Below is a small trained network, with its code and all its weights. Each question gives an input and a class and asks what happens when units are switched off, that is, made to give their printed mean instead of their output.

import numpy as np


def w(rows, s, z=0):
    codes = np.array(rows[::2]) - 128.0
    scale = np.full(codes.shape[1], s)
    scale[-1] = z or s
    return codes * scale


def f(y):
    return y / 2 * (1 + np.tanh(0.7978845608 * (y + 0.044715 * y**3)))


def log_softmax(a):
    a = a - a.max(-1, keepdims=True)
    return a - np.log(np.exp(a).sum(-1, keepdims=True))


def net(x, mask):
    res = np.array(x, float).reshape(1, 3) / 4 @ E
    y = f(res @ A[0][:, :-1].T + A[0][:, -1])
    res = res + np.where(mask, y, B[0][:, -1]) @ B[0][:, :-1]
    return log_softmax(res[-1] @ U[:, :-1].T + U[:, -1])


A, B = {}, {}
E = w([
[166,3,162,124,101,132,206,132],'x0',
[52,83,156,138,194,188,36,187],'x1',
[113,68,26,56,87,75,74,206],'x2',
],0.012)
A[0] = w([
[90,157,186,143,129,112,185,82,99],'N1',
[139,40,153,156,86,142,136,112,112],'N2',
[117,208,131,117,142,137,69,160,86],'N3',
[134,101,75,46,89,65,96,78,146],'N4',
[122,216,125,108,163,89,125,170,167],'N5',
[135,203,83,170,91,106,48,119,127],'N6',
[160,116,78,84,114,57,93,179,75],'N7',
[142,64,158,86,120,140,166,100,117],'N8',
[163,149,98,103,49,79,181,80,147],'N9',
[93,26,165,162,122,125,112,104,115],'N10',
[97,81,75,132,73,71,73,92,124],'N11',
[123,136,193,207,92,149,106,73,99],'N12',
[74,196,59,140,171,130,101,92,111],'N13',
[195,125,193,51,71,65,189,130,209],'N14',
[126,155,142,76,156,89,115,113,219],'N15',
[134,11,128,105,108,107,157,122,110],'N16',
[95,227,110,100,109,114,47,87,120],'N17',
[103,128,157,193,141,134,145,35,92],'N18',
[121,79,1,118,130,116,47,170,165],'N19',
[158,201,175,211,175,158,144,107,166],'N20',
[80,125,168,105,197,219,92,171,84],'N21',
[179,166,41,153,107,159,186,107,103],'N22',
[67,83,132,106,166,198,24,121,85],'N23',
[153,202,96,109,99,82,120,65,111],'N24',
[161,148,198,188,174,135,119,95,96],'N25',
[193,207,125,123,78,82,160,114,91],'N26',
[221,165,58,71,114,48,154,109,113],'N27',
[105,83,131,157,195,149,95,187,248],'N28',
[101,137,163,108,143,152,157,94,215],'N29',
[204,150,143,151,165,156,124,99,153],'N30',
[117,146,51,77,83,115,125,179,135],'N31',
],0.01,0.013)
B[0] = w([
[106,72,75,140,131,221,158,163,168],'N1',
[158,52,184,177,42,147,57,45,171],'N2',
[157,56,166,250,35,212,71,95,169],'N3',
[138,118,106,75,175,183,167,192,204],'N4',
[164,105,140,100,138,100,99,69,186],'N5',
[214,2,155,201,117,58,105,60,185],'N6',
[157,91,12,160,86,225,191,166,184],'N7',
[192,20,149,170,49,148,88,46,170],'N8',
[16,171,169,120,119,132,90,105,217],'N9',
[114,128,167,195,41,106,81,75,170],'N10',
[166,91,65,132,158,155,184,165,181],'N11',
[175,98,33,159,109,239,233,161,170],'N12',
[158,67,154,180,91,133,90,41,179],'N13',
[66,120,177,87,164,79,133,79,243],'N14',
[156,98,161,74,192,41,155,112,196],'N15',
[194,76,131,161,94,151,105,86,194],'N16',
[189,47,192,130,96,146,132,39,197],'N17',
[146,106,57,132,111,217,146,139,172],'N18',
[116,84,77,70,181,137,197,141,251],'N19',
[167,122,77,48,194,188,182,130,222],'N20',
[2,174,106,193,112,199,112,164,189],'N21',
[35,196,152,222,88,176,73,201,169],'N22',
[44,206,164,222,99,167,64,187,201],'N23',
[66,126,192,208,83,131,122,126,181],'N24',
[149,108,69,124,117,190,179,147,177],'N25',
[25,173,119,160,88,188,67,179,184],'N26',
[44,156,149,158,144,179,91,147,207],'N27',
[92,126,195,104,213,104,99,151,246],'N28',
[142,109,148,26,244,83,180,158,197],'N29',
[137,137,83,110,170,103,189,171,174],'N30',
[170,109,72,115,200,183,180,142,202],'N31',
],0.0075,0.016)
U = w([
[170,120,12,98,172,195,197,153,74],'0',
[180,74,149,149,94,141,115,19,134],'1',
[29,173,129,148,137,164,112,156,113],'2',
[136,143,160,19,251,59,162,102,255],'3',
[155,149,106,153,103,116,141,115,98],'4',
[146,161,118,113,95,100,105,122,85],'5',
],0.014,0.0086)

Each question gives the input, the list of numbers given to net, and the class t.
The units are the neurons (one row each of A and B). Each row of codes is followed by its name. A weight is (code - 128) times the scale printed after its matrix; where a second scale follows, it is the last column's (A, B and U).
mask holds one flag per neuron, in row order. A switched-off neuron (its flag False) gives its mean, the last column of its row in B, instead of its output. The means were averaged over made-up inputs and are rounded, as every weight is.
A unit's drop is (log p(t) with every unit on - log p(t) with that unit switched off) / (log p(t) with every unit on - log p(t) with every unit switched off).
The circuit of an input: a set's keep is (log p(t) with only the set's units on - log p(t) with every unit switched off) / (log p(t) with every unit on - log p(t) with every unit switched off). Starting from the 12 units with the biggest drops (on a tie, the unit counted first), units are removed one at a time, each time the one whose removal leaves the highest keep (on an exact tie, the one counted first), for as long as the keep stays at least 0.8.
units of the circuit, in order: the units of the circuit, biggest drop first
top k neurons: the k neurons with the biggest drops, biggest first
drop of u: that unit's drop, to one decimal
input [-8,8,4], class 1: units of the circuit, in order -> (N17)
input [-1,1,-4], class 0: top 2 neurons -> (N14; N12)
input [-8,-8,-4], class 1: top 3 neurons -> (N6; N17; N13)
input [-6,0,5], class 1: top 2 neurons -> (N6; N17)
input [-6,-7,-1], class 2: top 3 neurons -> (N26; N22; N27)
input [5,-5,4], class 1: top 3 neurons -> (N16; N8; N23)
input [-7,8,8], class 0: top 3 neurons -> (N19; N31; N7)
input [1,5,4], class 2: top 2 neurons -> (N23; N20)
input [6,8,7], class 2: top 2 neurons -> (N23; N10)
input [-8,3,8], class 0: top 3 neurons -> (N19; N31; N7)
input [-5,-6,-3], class 2: top 2 neurons -> (N26; N22)
input [1,-7,-8], class 0: top 2 neurons -> (N20; N12)
input [-3,-1,-2], class 3: drop of N2 -> 0.1
input [4,7,5], class 2: units of the circuit, in order -> (N23)
input [4,-5,1], class 2: drop of N17 -> 0.1
input [-1,-4,3], class 2: drop of N27 -> 0.3
